Here is a tiny trained network, its code and every weight. The questions are about switching its units off for an input and a class, where a switched-off unit gives its printed mean instead of its output.

import numpy as np


def w(rows, s, z=0):
    codes = np.array(rows[::2]) - 128.0
    scale = np.full(codes.shape[1], s)
    scale[-1] = z or s
    return codes * scale


def norm(h):
    return h / np.sqrt((h * h).mean(-1, keepdims=True) + 1e-5)


def f(y):
    return np.maximum(y, 0)


def log_softmax(a):
    a = a - a.max(-1, keepdims=True)
    return a - np.log(np.exp(a).sum(-1, keepdims=True))


def net(x, mask):
    res = np.array(x, float).reshape(1, 4) / 4 @ E
    u = 0
    for l in range(4):
        y = f(norm(res) @ A[l][:, :-1].T + A[l][:, -1])
        res = res + np.where(mask[u : u + 5], y, B[l][:, -1]) @ B[l][:, :-1]
        u += 5
    return log_softmax(norm(res)[-1] @ U[:, :-1].T + U[:, -1])


A, B = {}, {}
E = w([
[81,132,152,164,99,34],'x0',
[171,94,88,138,244,177],'x1',
[172,125,54,127,71,86],'x2',
[117,203,128,168,109,199],'x3',
],0.0011)
A[0] = w([
[82,103,182,177,210,254,22],'L0N1',
[229,145,104,66,109,189,53],'L0N2',
[129,197,59,187,139,235,2],'L0N3',
[238,59,10,94,156,111,41],'L0N4',
[153,232,133,195,56,140,70],'L0N5',
],0.0016,0.00084)
B[0] = w([
[138,243,187,64,254,86,241],'L0N1',
[127,114,170,182,184,171,195],'L0N2',
[135,173,129,143,185,85,211],'L0N3',
[110,87,144,186,83,148,255],'L0N4',
[120,190,47,128,98,115,231],'L0N5',
],0.0025,0.00096)
A[1] = w([
[188,99,116,186,192,112,100],'L1N1',
[182,190,131,79,147,100,135],'L1N2',
[50,94,154,158,139,56,253],'L1N3',
[200,131,5,163,168,248,253],'L1N4',
[140,173,111,138,31,159,68],'L1N5',
],0.0023,0.00054)
B[1] = w([
[73,171,91,172,80,102,194],'L1N1',
[102,185,132,126,129,121,165],'L1N2',
[212,109,89,175,140,201,231],'L1N3',
[234,73,252,111,41,43,254],'L1N4',
[52,168,75,164,153,124,194],'L1N5',
],0.0028,0.0018)
A[2] = w([
[164,100,150,165,51,59,2],'L2N1',
[180,66,181,119,74,138,66],'L2N2',
[151,27,132,32,149,209,177],'L2N3',
[118,156,212,4,208,221,103],'L2N4',
[157,184,198,173,134,128,235],'L2N5',
],0.0024,0.00067)
B[2] = w([
[164,126,142,72,131,204,236],'L2N1',
[112,89,169,162,34,184,197],'L2N2',
[81,213,158,145,13,120,177],'L2N3',
[90,162,114,173,250,214,225],'L2N4',
[170,95,102,47,134,79,253],'L2N5',
],0.0027,0.0018)
A[3] = w([
[134,79,36,187,151,126,22],'L3N1',
[143,62,184,107,82,99,1],'L3N2',
[91,93,53,129,57,65,152],'L3N3',
[116,169,120,167,163,108,160],'L3N4',
[5,152,87,91,93,126,76],'L3N5',
],0.003,0.00083)
B[3] = w([
[93,70,68,144,112,64,163],'L3N1',
[236,87,176,135,71,219,214],'L3N2',
[105,110,184,142,211,177,248],'L3N3',
[149,80,90,104,112,143,191],'L3N4',
[1,117,129,200,68,163,190],'L3N5',
],0.0031,0.0018)
U = w([
[7,185,123,176,65,154,156],'0',
[93,141,101,46,124,62,19],'1',
[86,139,88,34,123,64,2],'2',
[119,71,54,170,149,48,139],'3',
[127,192,161,99,250,178,168],'4',
[201,73,184,135,55,169,174],'5',
[169,214,94,98,97,61,111],'6',
[134,128,141,65,152,58,53],'7',
],0.011,0.0086)

Each question gives the input, the list of numbers given to net, and the class t.
The units are the neurons (one row each of A and B). Each row of codes is followed by its name. A weight is (code - 128) times the scale printed after its matrix; where a second scale follows, it is the last column's (A, B and U).
mask holds one flag per neuron, layer by layer. A switched-off neuron (its flag False) gives its mean, the last column of its row in B, instead of its output. The means were averaged over made-up inputs and are rounded, as every weight is.
A unit's drop is (log p(t) with every unit on - log p(t) with that unit switched off) / (log p(t) with every unit on - log p(t) with every unit switched off).
The circuit of an input: a set's keep is (log p(t) with only the set's units on - log p(t) with every unit switched off) / (log p(t) with every unit on - log p(t) with every unit switched off). Starting from the 12 units with the biggest drops (on a tie, the unit counted first), units are removed one at a time, each time the one whose removal leaves the highest keep (on an exact tie, the one counted first), for as long as the keep stays at least 0.8.
circuit, biggest first: the units of the circuit, biggest drop first
top k neurons: the k neurons with the biggest drops, biggest first
k most important neurons of layer l: the k neurons of layer l with the biggest drops, biggest first
input [-3,-8,-8,-6], class 0: circuit, biggest first : (L1N4 L3N5)
input [2,-3,6,-2], class 3: circuit, biggest first : (L1N4 L2N3)
input [-5,7,1,-1], class 5: circuit, biggest first : (L1N4)
input [8,-8,4,-6], class 5: circuit, biggest first : (L1N3 L3N2 L2N1)
input [7,-8,-6,-7], class 5: circuit, biggest first : (L1N3 L3N2)
input [6,8,6,-2], class 5: 2 most important neurons of layer 2 : (L2N4 L2N1)
input [2,-7,1,-2], class 0: top 4 neurons : (L1N4 L1N5 L3N5 L2N5)
input [2,6,-1,0], class 7: top 3 neurons : (L0N1 L1N1 L1N4)
input [-7,5,-2,-4], class 5: 2 most important neurons of layer 2 : (L2N2 L2N3)
input [-3,-3,-3,8], class 4: top 2 neurons : (L0N1 L1N1)
input [2,6,6,-7], class 5: 2 most important neurons of layer 1 : (L1N5 L1N4)
input [7,4,4,6], class 6: 2 most important neurons of layer 1 : (L1N4 L1N3)
input [8,2,-2,5], class 3: top 2 neurons : (L1N4 L1N3)
input [-1,-4,-7,-6], class 0: top 3 neurons : (L1N4 L2N3 L2N4)
input [3,7,1,6], class 6: most important neuron of layer 2 : (L2N4)
input [-4,-6,7,-4], class 0: top 2 neurons : (L1N4 L1N5)
input [-6,-4,-1,4], class 4: 2 most important neurons of layer 2 : (L2N4 L2N3)
input [2,4,-5,-7], class 3: top 4 neurons : (L1N4 L2N1 L1N1 L3N3)
input [5,2,-3,-4], class 3: top 2 neurons : (L1N4 L1N3)
input [-3,-3,-2,-4], class 0: top 2 neurons : (L1N4 L2N3)
input [7,-2,-2,0], class 5: most important neuron of layer 1 : (L1N3)
